Below is a small trained network, with its code and all its weights. Each question gives an input and a class and asks what happens when units are switched off, that is, made to give their printed mean instead of their output.

import numpy as np


def w(rows, s, z=0):
    codes = np.array(rows[::2]) - 128.0
    scale = np.full(codes.shape[1], s)
    scale[-1] = z or s
    return codes * scale


def f(y):
    return np.maximum(y, 0)


def log_softmax(a):
    a = a - a.max(-1, keepdims=True)
    return a - np.log(np.exp(a).sum(-1, keepdims=True))


def net(x, mask):
    res = np.array(x, float).reshape(1, 3) / 4 @ E
    y = f(res @ A[0][:, :-1].T + A[0][:, -1])
    res = res + np.where(mask, y, B[0][:, -1]) @ B[0][:, :-1]
    return log_softmax(res[-1] @ U[:, :-1].T + U[:, -1])


A, B = {}, {}
E = w([
[191,124,118,243,67,91,121,155,143,134,37],'x0',
[176,32,134,151,140,136,1,47,127,40,172],'x1',
[146,136,249,126,173,20,123,141,43,153,113],'x2',
],0.0086)
A[0] = w([
[76,183,52,111,80,180,187,172,184,154,112,194],'neuron 0',
[137,73,70,121,113,187,87,75,169,64,174,175],'neuron 1',
[168,84,214,133,179,74,74,88,52,110,138,112],'neuron 2',
[73,133,135,43,180,149,137,98,105,119,174,244],'neuron 3',
[109,180,181,111,157,74,167,180,74,179,97,134],'neuron 4',
[145,74,71,146,91,188,84,73,196,67,160,138],'neuron 5',
[174,65,176,138,161,79,49,84,74,91,147,95],'neuron 6',
[64,126,125,19,193,141,124,113,112,125,181,248],'neuron 7',
[75,143,140,22,188,153,132,108,123,103,193,254],'neuron 8',
[92,178,55,101,90,187,187,171,189,164,106,191],'neuron 9',
[204,122,127,255,50,95,121,157,166,146,47,215],'neuron 10',
[127,190,188,123,145,66,172,185,77,192,91,176],'neuron 11',
],0.006,0.0037)
B[0] = w([
[192,185,111,155,181,105,105,171,193,98,170,238],'neuron 0',
[105,94,125,132,140,185,52,82,99,163,152,242],'neuron 1',
[178,188,121,135,175,78,136,183,194,103,173,212],'neuron 2',
[124,132,188,64,169,160,152,134,147,231,180,221],'neuron 3',
[74,105,172,102,91,88,172,161,95,157,102,209],'neuron 4',
[96,70,105,127,91,188,56,61,86,142,108,236],'neuron 5',
[181,166,101,157,181,118,97,156,184,110,169,213],'neuron 6',
[127,127,183,64,155,151,147,118,146,213,165,233],'neuron 7',
[117,130,189,68,166,171,146,128,135,234,183,237],'neuron 8',
[182,197,112,156,179,105,103,160,187,112,175,236],'neuron 9',
[144,118,58,255,80,88,77,130,123,57,42,254],'neuron 10',
[75,132,160,133,89,52,170,185,85,139,81,229],'neuron 11',
],0.0074,0.0085)
U = w([
[194,189,145,101,196,144,137,160,203,150,190,226],'0',
[201,183,72,178,136,82,116,172,190,28,109,254],'1',
[37,115,185,65,113,113,212,146,60,173,116,40],'2',
[60,131,134,166,25,88,162,167,3,111,48,104],'3',
[22,55,130,97,128,207,96,54,72,165,153,69],'4',
[133,45,68,160,33,174,89,60,88,78,64,4],'5',
],0.006,0.00086)

Each question gives the input, the list of numbers given to net, and the class t.
The units are the neurons (one row each of A and B). Each row of codes is followed by its name. A weight is (code - 128) times the scale printed after its matrix; where a second scale follows, it is the last column's (A, B and U).
mask holds one flag per neuron, in row order. A switched-off neuron (its flag False) gives its mean, the last column of its row in B, instead of its output. The means were averaged over made-up inputs and are rounded, as every weight is.
A unit's drop is (log p(t) with every unit on - log p(t) with that unit switched off) / (log p(t) with every unit on - log p(t) with every unit switched off).
The circuit of an input: a set's keep is (log p(t) with only the set's units on - log p(t) with every unit switched off) / (log p(t) with every unit on - log p(t) with every unit switched off). Starting from all 12 units, units are removed one at a time, each time the one whose removal leaves the highest keep (on an exact tie, the one counted first), for as long as the keep stays at least 0.8.
circuit, biggest first: the units of the circuit, biggest drop first
most important unit: the unit with the biggest drop
top k neurons: the k neurons with the biggest drops, biggest first
drop when u is switched off: that unit's drop, to one decimal
input [5,0,7], class 3: most important unit : neuron 11
input [1,-6,0], class 1: top 3 neurons : (neuron 0; neuron 9; neuron 8)
input [1,2,-8], class 5: circuit, biggest first : (neuron 5; neuron 3)
input [7,-6,2], class 3: top 2 neurons : (neuron 11; neuron 4)
input [-1,3,-8], class 4: circuit, biggest first : (neuron 5; neuron 10)
input [-5,3,0], class 4: top 3 neurons : (neuron 0; neuron 9; neuron 1)
input [-6,1,-7], class 4: top 2 neurons : (neuron 5; neuron 1)
input [8,0,1], class 3: circuit, biggest first : (neuron 0; neuron 9)
input [8,2,-5], class 5: circuit, biggest first : (neuron 5; neuron 2)
input [3,1,6], class 1: top 3 neurons : (neuron 2; neuron 6; neuron 5)
input [1,-1,-3], class 1: circuit, biggest first : (neuron 8; neuron 7)
input [7,0,2], class 3: top 3 neurons : (neuron 0; neuron 9; neuron 6)
input [4,0,5], class 3: top 4 neurons : (neuron 0; neuron 9; neuron 11; neuron 4)
input [8,-7,2], class 3: circuit, biggest first : (neuron 11)
input [0,4,-4], class 4: top 2 neurons : (neuron 10; neuron 1)
input [2,1,-5], class 5: top 2 neurons : (neuron 5; neuron 2)
input [-2,0,8], class 2: drop when neuron 0 is switched off : 0.4
input [1,-6,6], class 3: drop when neuron 11 is switched off : 0.1
input [8,-4,2], class 3: drop when neuron 11 is switched off : 0.2
input [0,3,-8], class 4: drop when neuron 5 is switched off : 0.2
input [4,3,6], class 1: top neuron : (neuron 2)
